Below is a small trained network, with its code and all its weights. Each question gives an input and a class and asks what happens when units are switched off, that is, made to give their printed mean instead of their output.

import numpy as np


def w(rows, s, z=0):
    codes = np.array(rows[::2]) - 128.0
    scale = np.full(codes.shape[1], s)
    scale[-1] = z or s
    return codes * scale


def f(y):
    return np.maximum(y, 0)


def log_softmax(a):
    a = a - a.max(-1, keepdims=True)
    return a - np.log(np.exp(a).sum(-1, keepdims=True))


def net(x, mask):
    res = np.array(x, float).reshape(1, 5) / 4 @ E
    y = f(res @ A[0][:, :-1].T + A[0][:, -1])
    res = res + np.where(mask, y, B[0][:, -1]) @ B[0][:, :-1]
    return log_softmax(res[-1] @ U[:, :-1].T + U[:, -1])


A, B = {}, {}
E = w([
[107,121,164,175,116,89],'x0',
[93,172,87,144,210,151],'x1',
[155,88,42,169,212,112],'x2',
[180,66,190,184,166,178],'x3',
[60,4,43,209,113,88],'x4',
],0.011)
A[0] = w([
[156,45,11,109,141,149,142],'n0',
[166,172,67,150,175,117,196],'n1',
[202,113,136,96,89,95,131],'n2',
[114,180,98,102,174,197,142],'n3',
[94,234,119,70,56,106,147],'n4',
[145,143,67,142,181,118,1],'n5',
[141,95,196,110,31,159,34],'n6',
[149,85,175,109,103,196,151],'n7',
[32,124,145,162,114,129,210],'n8',
[86,130,89,153,73,63,249],'n9',
[110,204,105,57,60,124,163],'n10',
[114,188,100,69,179,235,129],'n11',
[135,109,204,133,132,136,94],'n12',
[144,57,31,118,153,138,117],'n13',
[144,100,178,135,103,178,37],'n14',
[109,77,121,123,93,195,34],'n15',
[139,136,87,121,217,102,51],'n16',
[122,123,138,182,184,114,204],'n17',
],0.013,0.0028)
B[0] = w([
[226,82,71,131,97,220,235],'n0',
[87,81,148,80,180,123,184],'n1',
[72,105,146,139,59,105,173],'n2',
[51,167,89,124,139,170,187],'n3',
[124,134,83,40,53,131,249],'n4',
[195,94,118,127,176,83,172],'n5',
[149,56,156,117,213,130,206],'n6',
[251,144,175,160,133,95,183],'n7',
[178,173,46,106,113,12,181],'n8',
[66,183,180,50,137,174,206],'n9',
[136,127,129,80,33,86,232],'n10',
[100,221,61,190,173,176,211],'n11',
[127,88,141,163,113,167,173],'n12',
[219,100,69,93,104,170,222],'n13',
[212,130,117,154,125,109,167],'n14',
[158,154,196,85,151,171,157],'n15',
[115,60,155,107,188,116,179],'n16',
[72,61,113,163,86,96,180],'n17',
],0.019,0.016)
U = w([
[74,242,54,68,195,156,180],'0',
[109,118,161,112,117,232,3],'1',
[75,135,96,160,71,112,5],'2',
[184,58,99,137,180,195,173],'3',
[170,101,209,160,149,76,143],'4',
[30,72,140,144,65,181,172],'5',
[157,204,109,173,147,206,97],'6',
[167,121,83,36,1,171,170],'7',
],0.0096,0.0038)

Each question gives the input, the list of numbers given to net, and the class t.
The units are the neurons (one row each of A and B). Each row of codes is followed by its name. A weight is (code - 128) times the scale printed after its matrix; where a second scale follows, it is the last column's (A, B and U).
mask holds one flag per neuron, in row order. A switched-off neuron (its flag False) gives its mean, the last column of its row in B, instead of its output. The means were averaged over made-up inputs and are rounded, as every weight is.
A unit's drop is (log p(t) with every unit on - log p(t) with that unit switched off) / (log p(t) with every unit on - log p(t) with every unit switched off).
The circuit of an input: a set's keep is (log p(t) with only the set's units on - log p(t) with every unit switched off) / (log p(t) with every unit on - log p(t) with every unit switched off). Starting from the 12 units with the biggest drops (on a tie, the unit counted first), units are removed one at a time, each time the one whose removal leaves the highest keep (on an exact tie, the one counted first), for as long as the keep stays at least 0.8.
units of the circuit, in order: the units of the circuit, biggest drop first
unit that matters most: the unit with the biggest drop
k most important neurons: the k neurons with the biggest drops, biggest first
drop when u is switched off: that unit's drop, to one decimal
input [5,2,1,1,-8], class 0: units of the circuit, in order -> [n11, n0]
input [-4,2,5,-8,-5], class 0: units of the circuit, in order -> [n11]
input [8,3,4,1,-2], class 4: units of the circuit, in order -> [n0, n4]
input [0,-2,3,1,-1], class 3: 4 most important neurons -> [n4, n10, n9, n8]
input [3,1,-2,6,-4], class 4: 2 most important neurons -> [n0, n13]
input [-5,1,2,-8,-7], class 0: 2 most important neurons -> [n11, n3]
input [7,-1,-2,0,0], class 4: units of the circuit, in order -> [n4, n0, n13]
input [3,8,-8,3,1], class 0: 2 most important neurons -> [n0, n10]
input [-4,5,4,8,-6], class 0: 2 most important neurons -> [n11, n3]
input [-8,-8,0,2,4], class 3: 3 most important neurons -> [n4, n10, n6]
input [6,2,6,-2,7], class 3: 4 most important neurons -> [n4, n10, n16, n5]
input [-6,-1,-7,3,8], class 3: 3 most important neurons -> [n4, n10, n6]
input [-2,5,-5,-1,-3], class 0: 2 most important neurons -> [n11, n0]
input [7,-8,-3,2,-5], class 4: unit that matters most -> n6
input [6,-1,1,6,-7], class 4: drop when n0 is switched off -> 0.2
input [3,1,-8,1,5], class 4: drop when n0 is switched off -> 0.2
input [-1,8,1,7,-6], class 0: drop when n15 is switched off -> 0.0
